Here is a tiny trained network, its code and every weight. The questions are about switching its units off for an input and a class, where a switched-off unit gives its printed mean instead of its output.

import numpy as np


def w(rows, s, z=0):
    codes = np.array(rows[::2]) - 128.0
    scale = np.full(codes.shape[1], s)
    scale[-1] = z or s
    return codes * scale


def f(y):
    return np.maximum(y, 0)


def log_softmax(a):
    a = a - a.max(-1, keepdims=True)
    return a - np.log(np.exp(a).sum(-1, keepdims=True))


def net(x, mask):
    res = np.array(x, float).reshape(1, 4) / 4 @ E
    y = f(res @ A[0][:, :-1].T + A[0][:, -1])
    res = res + np.where(mask, y, B[0][:, -1]) @ B[0][:, :-1]
    return log_softmax(res[-1] @ U[:, :-1].T + U[:, -1])


A, B = {}, {}
E = w([
[91,245,24,220,137,116,125,20],'x0',
[117,90,43,75,167,184,2,97],'x1',
[250,202,201,94,177,56,24,84],'x2',
[183,112,249,147,124,211,166,46],'x3',
],0.0085)
A[0] = w([
[136,168,173,221,78,120,97,115,191],'n1',
[134,152,111,103,118,100,36,146,116],'n2',
[166,122,167,68,131,74,142,165,155],'n3',
[197,118,140,61,165,114,130,166,128],'n4',
[162,143,154,146,148,120,179,77,161],'n5',
[104,109,201,140,99,77,148,144,142],'n6',
[109,164,81,161,130,136,72,124,223],'n7',
[157,102,169,125,95,127,150,143,121],'n8',
[190,111,146,47,128,147,123,155,124],'n9',
[104,105,153,94,148,190,121,174,145],'n10',
[121,106,109,103,130,135,75,59,239],'n11',
[130,174,142,179,151,44,107,117,247],'n12',
[147,121,165,129,151,115,115,83,125],'n13',
[126,100,186,60,151,125,79,146,110],'n14',
[135,169,174,181,158,100,177,68,186],'n15',
[132,105,109,140,170,185,111,101,150],'n16',
[71,114,101,108,70,142,123,187,144],'n17',
[157,5,146,171,121,185,151,131,210],'n18',
[82,112,135,124,109,91,199,107,240],'n19',
[152,167,82,150,158,61,79,145,253],'n20',
],0.011,0.0029)
B[0] = w([
[193,95,137,125,80,74,156,77,206],'n1',
[82,169,165,109,178,147,61,202,219],'n2',
[101,75,81,141,145,184,92,176,214],'n3',
[85,86,144,190,164,183,123,154,211],'n4',
[173,108,174,88,160,76,170,74,201],'n5',
[154,53,64,164,62,92,92,173,195],'n6',
[180,76,122,176,163,120,48,131,219],'n7',
[175,51,118,162,91,157,178,96,182],'n8',
[145,86,121,144,105,228,138,164,210],'n9',
[166,121,188,134,74,173,198,83,194],'n10',
[156,63,95,160,126,128,112,173,210],'n11',
[218,101,167,106,111,46,127,126,230],'n12',
[175,111,145,129,141,141,106,162,180],'n13',
[155,139,116,179,141,178,154,179,216],'n14',
[226,151,163,123,125,95,229,58,233],'n15',
[75,129,110,162,65,159,126,151,176],'n16',
[217,142,103,104,113,113,125,64,216],'n17',
[104,126,138,96,92,96,231,33,225],'n18',
[148,80,134,127,117,104,173,87,210],'n19',
[162,148,205,23,230,2,96,95,244],'n20',
],0.0075,0.011)
U = w([
[48,227,168,182,94,144,142,189,5],'0',
[207,108,176,78,127,70,176,55,190],'1',
[157,40,87,242,31,183,151,132,211],'2',
[31,130,129,106,84,149,182,51,27],'3',
[85,114,178,139,171,221,113,183,22],'4',
[103,108,142,109,254,115,25,205,205],'5',
],0.0079,0.0024)

Each question gives the input, the list of numbers given to net, and the class t.
The units are the neurons (one row each of A and B). Each row of codes is followed by its name. A weight is (code - 128) times the scale printed after its matrix; where a second scale follows, it is the last column's (A, B and U).
mask holds one flag per neuron, in row order. A switched-off neuron (its flag False) gives its mean, the last column of its row in B, instead of its output. The means were averaged over made-up inputs and are rounded, as every weight is.
A unit's drop is (log p(t) with every unit on - log p(t) with that unit switched off) / (log p(t) with every unit on - log p(t) with every unit switched off).
The circuit of an input: a set's keep is (log p(t) with only the set's units on - log p(t) with every unit switched off) / (log p(t) with every unit on - log p(t) with every unit switched off). Starting from the 12 units with the biggest drops (on a tie, the unit counted first), units are removed one at a time, each time the one whose removal leaves the highest keep (on an exact tie, the one counted first), for as long as the keep stays at least 0.8.
units of the circuit, in order: the units of the circuit, biggest drop first
k most important neurons: the k neurons with the biggest drops, biggest first
drop when u is switched off: that unit's drop, to one decimal
input [-3,-3,6,8], class 2: units of the circuit, in order -> (n20 n9)
input [2,4,-8,-8], class 1: units of the circuit, in order -> (n17)
input [-1,2,0,2], class 2: 2 most important neurons -> (n20 n2)
input [-2,6,-7,1], class 3: 2 most important neurons -> (n18 n6)
input [-8,7,-1,-7], class 4: 2 most important neurons -> (n10 n2)
input [-4,-4,-4,3], class 2: 2 most important neurons -> (n20 n6)
input [-5,-7,-3,3], class 2: 2 most important neurons -> (n20 n6)
input [-3,-5,0,2], class 2: drop when n20 is switched off -> 0.5
input [-5,4,-4,5], class 2: drop when n20 is switched off -> 0.2
input [-3,2,-7,7], class 3: drop when n7 is switched off -> 0.1
input [1,6,2,4], class 5: drop when n20 is switched off -> -0.1
